Small tables with named rows and columns. After each table, cells are looked up by row and column.

nid =
,giba,tise,dodu,duva,dezasot,muvari
dul,107,98,61,159,67,128
pudap,123,106,46,80,61,118
lisekog,119,54,84,68,96,82
sen,85,85,70,82,55,70
laf,99,62,89,74,115,57
laz,104,65,127,41,92,52
fuga,66,94,84,8,67,28
vive,53,52,153,18,100,92
vem,25,91,108,29,89,53
zub,26,101,177,35,107,25
fik,60,68,191,16,80,47
puv,40,101,111,53,90,36

tise of sen = 85
muvari of sen = 70
tise of fuga = 94
duva of sen = 82
giba of fik = 60
muvari of puv = 36
dodu of fik = 191
muvari of pudap = 118
Row with the largest muvari: dul

vik:
|  | sos | nukis | ledogi | pufi | disero | zigat | zilodi | vaz | suro |
|---|---|---|---|---|---|---|---|---|---|
| bunet | 8.03 | 5.65 | 4.57 | 7.61 | 2.99 | 6.14 | 6.82 | 5.47 | 7.60 |
| piralid | 9.30 | 2.41 | 3.49 | 5.37 | 3.21 | 7.48 | 8.35 | 6.94 | 7.13 |
| dep | 7.93 | 3.56 | 4.58 | 3.25 | 8.37 | 7.12 | 9.67 | 9.70 | 5.54 |
| gafubi | 8.39 | 9.12 | 4.56 | 3.70 | 2.26 | 8.00 | 3.53 | 7.99 | 2.39 |
| zim | 6.87 | 7.34 | 7.26 | 8.92 | 4.47 | 3.76 | 6.36 | 5.86 | 4.43 |
| zep | 5.15 | 3.86 | 3.09 | 3.91 | 9.23 | 4.79 | 4.50 | 3.47 | 2.81 |
| sifov | 6.43 | 8.26 | 4.61 | 8.24 | 5.30 | 2.29 | 4.03 | 5.91 | 5.10 |
| fotomi | 9.70 | 7.54 | 6.57 | 4.54 | 3.33 | 4.83 | 6.56 | 6.46 | 8.96 |
| pizorug | 2.71 | 4.92 | 9.28 | 4.40 | 3.16 | 8.74 | 4.25 | 6.37 | 8.91 |
| dolib | 8.53 | 3.34 | 3.05 | 5.50 | 5.19 | 5.80 | 5.99 | 6.60 | 8.68 |
| des | 2.60 | 8.31 | 6.53 | 5.67 | 4.25 | 9.63 | 8.03 | 8.84 | 9.44 |
| nobafo | 5.52 | 3.27 | 2.46 | 2.51 | 9.23 | 9.67 | 2.29 | 6.50 | 4.20 |

What is the ledogi of pizorug in vik?
9.28
What is the pufi of nobafo in vik?
2.51
What is the vaz of fotomi in vik?
6.46
What is the ledogi of bunet in vik?
4.57
What is the nukis of fotomi in vik?
7.54
What is the zilodi of fotomi in vik?
6.56
What is the zilodi of sifov in vik?
4.03
What is the zigat of zep in vik?
4.79
What is the zilodi of zep in vik?
4.50
What is the zigat of sifov in vik?
2.29
What is the pufi of sifov in vik?
8.24
What is the zigat of zim in vik?
3.76
What is the nukis of bunet in vik?
5.65
What is the suro of fotomi in vik?
8.96
What is the sos of pizorug in vik?
2.71
What is the suro of zim in vik?
4.43
What is the suro of dolib in vik?
8.68
What is the sos of dep in vik?
7.93
What is the suro of bunet in vik?
7.60
What is the vaz of gafubi in vik?
7.99

Table bezip
         zelu   nem  luzumin   nuf   lod  zipako   dal
lifaf    45.3  43.5     45.7  52.0  35.3    42.6  38.7
pagakes  45.0  43.4     45.3  52.2  34.8    42.4  39.0
gosupe   40.1  60.4     35.7  48.9  66.0    82.9  64.6
gabeki   44.5  46.2     44.2  56.4  35.6    49.7  40.2
zanubud  42.5  51.9     40.7  49.1  51.4    62.5  52.4
pigan    43.8  49.4     42.8  57.1  38.8    56.0  44.1
tisu     45.8  42.8     46.6  69.7  14.9    42.3  27.8
pizoni   47.3  34.1     50.0  27.4  45.3    17.7  39.4
nim      41.0  56.5     37.5  28.2  80.0    69.1  69.7
lorezu   45.4  42.7     45.6  50.0  35.5    40.7  39.1
nefezod  45.4  42.4     45.6  41.8  44.2    39.1  43.0
sef      44.8  44.8     44.8  54.6  34.8    46.5  39.6
zafef    42.9  52.0     40.8  51.6  49.4    62.1  51.0
nivoli   42.5  52.2     40.9  77.2  23.1    66.4  37.2

gabeki, dal: 40.2
tisu, nem: 42.8
lifaf, zipako: 42.6
pigan, dal: 44.1
sef, zipako: 46.5
gabeki, nuf: 56.4
tisu, luzumin: 46.6
lorezu, zelu: 45.4
lorezu, nuf: 50.0
zafef, dal: 51.0
pigan, nem: 49.4
pizoni, zipako: 17.7
pizoni, luzumin: 50.0
gabeki, luzumin: 44.2
Row with the largest dal: nim

Table benalek
|  | mitubo | div | gunipar | safib | zofar | zudu | sefip | katipuf | nalit |
|---|---|---|---|---|---|---|---|---|---|
| mogenaz | 113 | 130 | 83 | 154 | 161 | 145 | 26 | 89 | 23 |
| ven | 7 | 79 | 109 | 79 | 156 | 49 | 43 | 43 | 168 |
| lineka | 39 | 59 | 118 | 136 | 98 | 133 | 184 | 188 | 47 |
| zovu | 171 | 46 | 133 | 32 | 61 | 69 | 44 | 110 | 49 |
| gomudo | 110 | 45 | 42 | 53 | 155 | 67 | 112 | 136 | 101 |
| dak | 110 | 91 | 52 | 183 | 61 | 32 | 141 | 15 | 50 |
| sutizeg | 35 | 123 | 126 | 57 | 43 | 152 | 92 | 116 | 70 |
| sur | 109 | 185 | 130 | 75 | 99 | 30 | 157 | 88 | 77 |
| mogitos | 142 | 156 | 133 | 118 | 154 | 106 | 78 | 198 | 132 |
| mag | 147 | 61 | 118 | 150 | 57 | 146 | 129 | 63 | 200 |

safib of lineka is 136
katipuf of lineka is 188
div of sur is 185
nalit of sutizeg is 70
katipuf of sutizeg is 116
gunipar of zovu is 133
div of sutizeg is 123
gunipar of gomudo is 42
katipuf of dak is 15
sefip of lineka is 184
safib of ven is 79
katipuf of ven is 43
zudu of dak is 32
katipuf of sur is 88
sefip of sutizeg is 92

Table kunu
,tedokep,sabevun,reta
zomugu,233,91,194
fizil,173,51,161
resiper,187,134,196
dodudim,99,178,200

sabevun of zomugu: 91
reta of zomugu: 194
sabevun of resiper: 134
reta of fizil: 161
tedokep of zomugu: 233
sabevun of fizil: 51
reta of resiper: 196
Which row has the largest reta? dodudim

navi:
	rig	figitu	guk	vir	nul	movoval
dobagug	-0.170	-0.170	0.027	0.150	-0.053	0.039
nel	-0.118	-0.406	-0.010	0.328	0.115	0.039
kiguk	0.061	0.679	-0.122	-0.549	-0.450	0.039
duri	0.182	0.851	0.295	0.027	-0.725	0.039
nen	-0.592	0.270	-0.429	0.349	-0.751	0.039
badefu	-0.225	-0.133	0.587	0.050	-0.309	0.039
zur	0.581	0.233	0.596	0.324	0.006	0.039
sulef	-0.168	0.407	0.048	-0.512	-0.402	0.039
zazip	-0.141	0.129	0.143	-0.426	0.300	0.039
nop	-0.546	-0.395	-0.066	0.335	0.194	0.039
mezal	0.188	0.183	0.413	-0.116	-0.356	0.039
dugego	0.140	-0.291	0.277	0.369	0.251	0.039
takuvis	-0.394	-0.298	-0.072	0.259	-0.011	0.039
kab	-0.621	-0.333	0.004	-0.097	-0.557	0.039

guk of dobagug = 0.027
guk of takuvis = -0.072
vir of nen = 0.349
vir of duri = 0.027
nul of nop = 0.194
guk of nen = -0.429
nul of nen = -0.751
figitu of kab = -0.333
movoval of nop = 0.039
movoval of dugego = 0.039

rin =
         ropaset  linusab  pefos  vadinud   vala  basife   kebi  vofebiv
suv        -0.22    -0.21  -0.16     0.84  -0.24   -0.49   0.18     0.43
domo        0.00     0.34   0.31    -0.66  -0.12   -0.56   0.27    -0.15
kigam      -0.45     0.10  -0.12     0.60   0.05    0.31  -0.39     0.71
rez         0.35     0.58  -0.35     0.27   0.06    0.29   0.66     0.23
sotek      -0.19    -0.35  -0.06     0.70   0.32    0.47  -0.53     0.40
zavage     -0.37    -0.94   0.04    -0.13   0.39    0.63  -0.32     0.36
nogulam    -0.44    -0.17  -0.16     0.90  -0.16   -0.30   0.01     0.81
lod         0.28     0.17   0.39    -0.64  -0.23   -0.56   0.43    -0.05
mapi        0.34     0.20  -0.20    -0.62   0.06   -0.41  -0.59    -0.31
bug        -0.50     0.12  -0.15     0.59   0.00    0.28  -0.36     0.75
gan         0.43     0.18  -0.16    -0.64  -0.07   -0.34  -0.79    -0.48
detagu      0.23     0.15   0.72    -0.46   0.12    0.07  -0.92    -0.40
kopel      -0.36    -0.95  -0.02     0.02   0.38    0.64  -0.35     0.37

What is the kebi of domo in rin?
0.27
What is the pefos of zavage in rin?
0.04
What is the vala of suv in rin?
-0.24
What is the vadinud of lod in rin?
-0.64
What is the linusab of kigam in rin?
0.10
What is the vadinud of domo in rin?
-0.66
What is the kebi of kigam in rin?
-0.39
What is the ropaset of domo in rin?
0.00
What is the vofebiv of kopel in rin?
0.37
What is the basife of suv in rin?
-0.49
What is the kebi of gan in rin?
-0.79
Which row has the largest vadinud? nogulam

